Below is a small trained network, with its code and all its weights. Each question gives an input and a target symbol and asks what happens when units are switched off, that is, made to give their printed mean instead of their output.

import numpy as np


def w(rows, s, z=0):
    codes = np.array(rows[::2]) - 128.0
    scale = np.full(codes.shape[1], s)
    scale[-1] = z or s
    return codes * scale


def norm(h):
    return h / np.sqrt((h * h).mean(-1, keepdims=True) + 1e-5)


def f(y):
    return np.maximum(y, 0)


def softmax(a):
    e = np.exp(a - a.max(-1, keepdims=True))
    return e / e.sum(-1, keepdims=True)


def log_softmax(a):
    a = a - a.max(-1, keepdims=True)
    return a - np.log(np.exp(a).sum(-1, keepdims=True))


def net(x, mask):
    ids = ['αβδεζηθλμπστφψ'.index(c) for c in x.split()]
    T = len(ids)
    res = E[ids] + P[:T]
    r = norm(res)
    for j in range(3):
        rows = slice(2 * j, 2 * j + 2)
        q, k, v = (r @ M[0][rows].T for M in (Q, K, V))
        z = softmax(np.where(np.tri(T) > 0, q @ k.T / 2**0.5, -1e9)) @ v
        o = O[0][rows]
        res = res + np.where(mask[j], z, o[:, -1]) @ o[:, :-1]
    y = f(norm(res) @ A[0][:, :-1].T + A[0][:, -1])
    res = res + np.where(mask[3:7], y, B[0][:, -1]) @ B[0][:, :-1]
    return log_softmax(norm(res)[-1] @ U[:, :-1].T + U[:, -1])


Q, K, V, O, A, B = {}, {}, {}, {}, {}, {}
E = w([
[11,244,165],'α',
[180,150,87],'β',
[109,121,77],'δ',
[136,110,165],'ε',
[159,74,85],'ζ',
[62,148,182],'η',
[87,64,129],'θ',
[253,135,98],'λ',
[114,175,218],'μ',
[81,207,151],'π',
[128,120,108],'σ',
[103,197,147],'τ',
[156,80,90],'φ',
[139,225,184],'ψ',
],0.018)
P = w([
[121,139,160],'0',
[99,149,18],'1',
[130,98,133],'2',
[108,120,193],'3',
[105,175,2],'4',
[128,100,131],'5',
[104,119,189],'6',
[112,169,58],'7',
[125,99,123],'8',
[104,119,191],'9',
[107,162,62],'10',
[134,96,99],'11',
],0.016)
Q[0] = w([
[116,200,14],'H1',
[93,146,122],'H1',
[230,82,136],'H2',
[226,1,15],'H2',
[65,165,74],'H3',
[66,91,126],'H3',
],0.022)
K[0] = w([
[86,171,182],'H1',
[80,126,138],'H1',
[223,137,167],'H2',
[253,75,73],'H2',
[112,102,78],'H3',
[70,115,148],'H3',
],0.031)
V[0] = w([
[7,157,169],'H1',
[127,44,96],'H1',
[224,79,82],'H2',
[39,206,123],'H2',
[151,24,109],'H3',
[214,193,129],'H3',
],0.018)
O[0] = w([
[116,218,77,250],'H1',
[186,148,203,94],'H1',
[148,5,75,114],'H2',
[137,199,206,164],'H2',
[94,168,105,157],'H3',
[48,192,226,31],'H3',
],0.017,0.011)
A[0] = w([
[107,200,172,141],'N1',
[119,136,193,126],'N2',
[52,146,151,35],'N3',
[5,205,155,2],'N4',
],0.026,0.0037)
B[0] = w([
[220,63,200,245],'N1',
[68,214,106,169],'N2',
[198,62,183,152],'N3',
[56,74,3,221],'N4',
],0.026,0.012)
U = w([
[127,170,98,60],'α',
[18,111,98,166],'β',
[135,101,75,126],'δ',
[124,102,117,95],'ε',
[138,79,123,82],'ζ',
[248,163,152,187],'η',
[151,101,112,58],'θ',
[28,88,189,253],'λ',
[127,86,156,185],'μ',
[118,120,126,112],'π',
[106,82,131,191],'σ',
[175,174,38,95],'τ',
[129,115,119,64],'φ',
[76,201,139,169],'ψ',
],0.012,0.0046)

Each question gives the input, a string of symbols that net reads in full, and the target symbol t.
The units are the heads (2 rows each of Q, K, V and O) and the neurons (one row each of A and B). Each row of codes is followed by its name. A weight is (code - 128) times the scale printed after its matrix; where a second scale follows, it is the last column's (O, A, B and U).
mask holds one flag per unit, heads first, then neurons. A switched-off unit (its flag False) gives its mean, the last column of its rows in O or B, instead of its output. The means were averaged over made-up inputs and are rounded, as every weight is.
A unit's drop is (log p(t) with every unit on - log p(t) with that unit switched off) / (log p(t) with every unit on - log p(t) with every unit switched off).
The circuit of an input: a set's keep is (log p(t) with only the set's units on - log p(t) with every unit switched off) / (log p(t) with every unit on - log p(t) with every unit switched off). Starting from all 7 units, units are removed one at a time, each time the one whose removal leaves the highest keep (on an exact tie, the one counted first), for as long as the keep stays at least 0.8.
circuit, biggest first: the units of the circuit, biggest drop first
most important unit: the unit with the biggest drop
k most important neurons: the k neurons with the biggest drops, biggest first
heads that matter: for each layer, one digit per head in row order, 1 if its drop is at least 0.15 and else 0, layers parted by /
drop of u: that unit's drop, to one decimal
input δ δ ζ α τ β τ θ δ σ, target η: circuit, biggest first : H2, N1
input δ ψ τ δ φ α δ, target η: most important unit : H2
input β τ β τ, target λ: heads that matter : 001
input δ δ δ θ δ δ η, target η: heads that matter : 100
input σ β λ α, target ψ: heads that matter : 011
input ψ τ δ τ, target η: heads that matter : 000
input α β ζ α, target ψ: heads that matter : 010
input α η δ β δ δ θ, target η: heads that matter : 000
input δ β τ ζ σ τ β α τ α δ ψ, target ψ: 2 most important neurons : N4, N1
input δ δ α θ δ β τ σ μ α θ ψ, target ψ: 2 most important neurons : N4, N1
input δ δ α ζ τ β ζ δ η, target η: drop of N1 : 0.3
input δ τ μ δ δ α ζ τ β β, target λ: drop of H1 : 0.4
input δ ζ δ θ, target η: drop of H2 : 0.3
input δ τ δ δ τ τ δ σ δ π, target η: circuit, biggest first : H1
input μ μ δ δ μ τ τ, target η: drop of N1 : 0.5
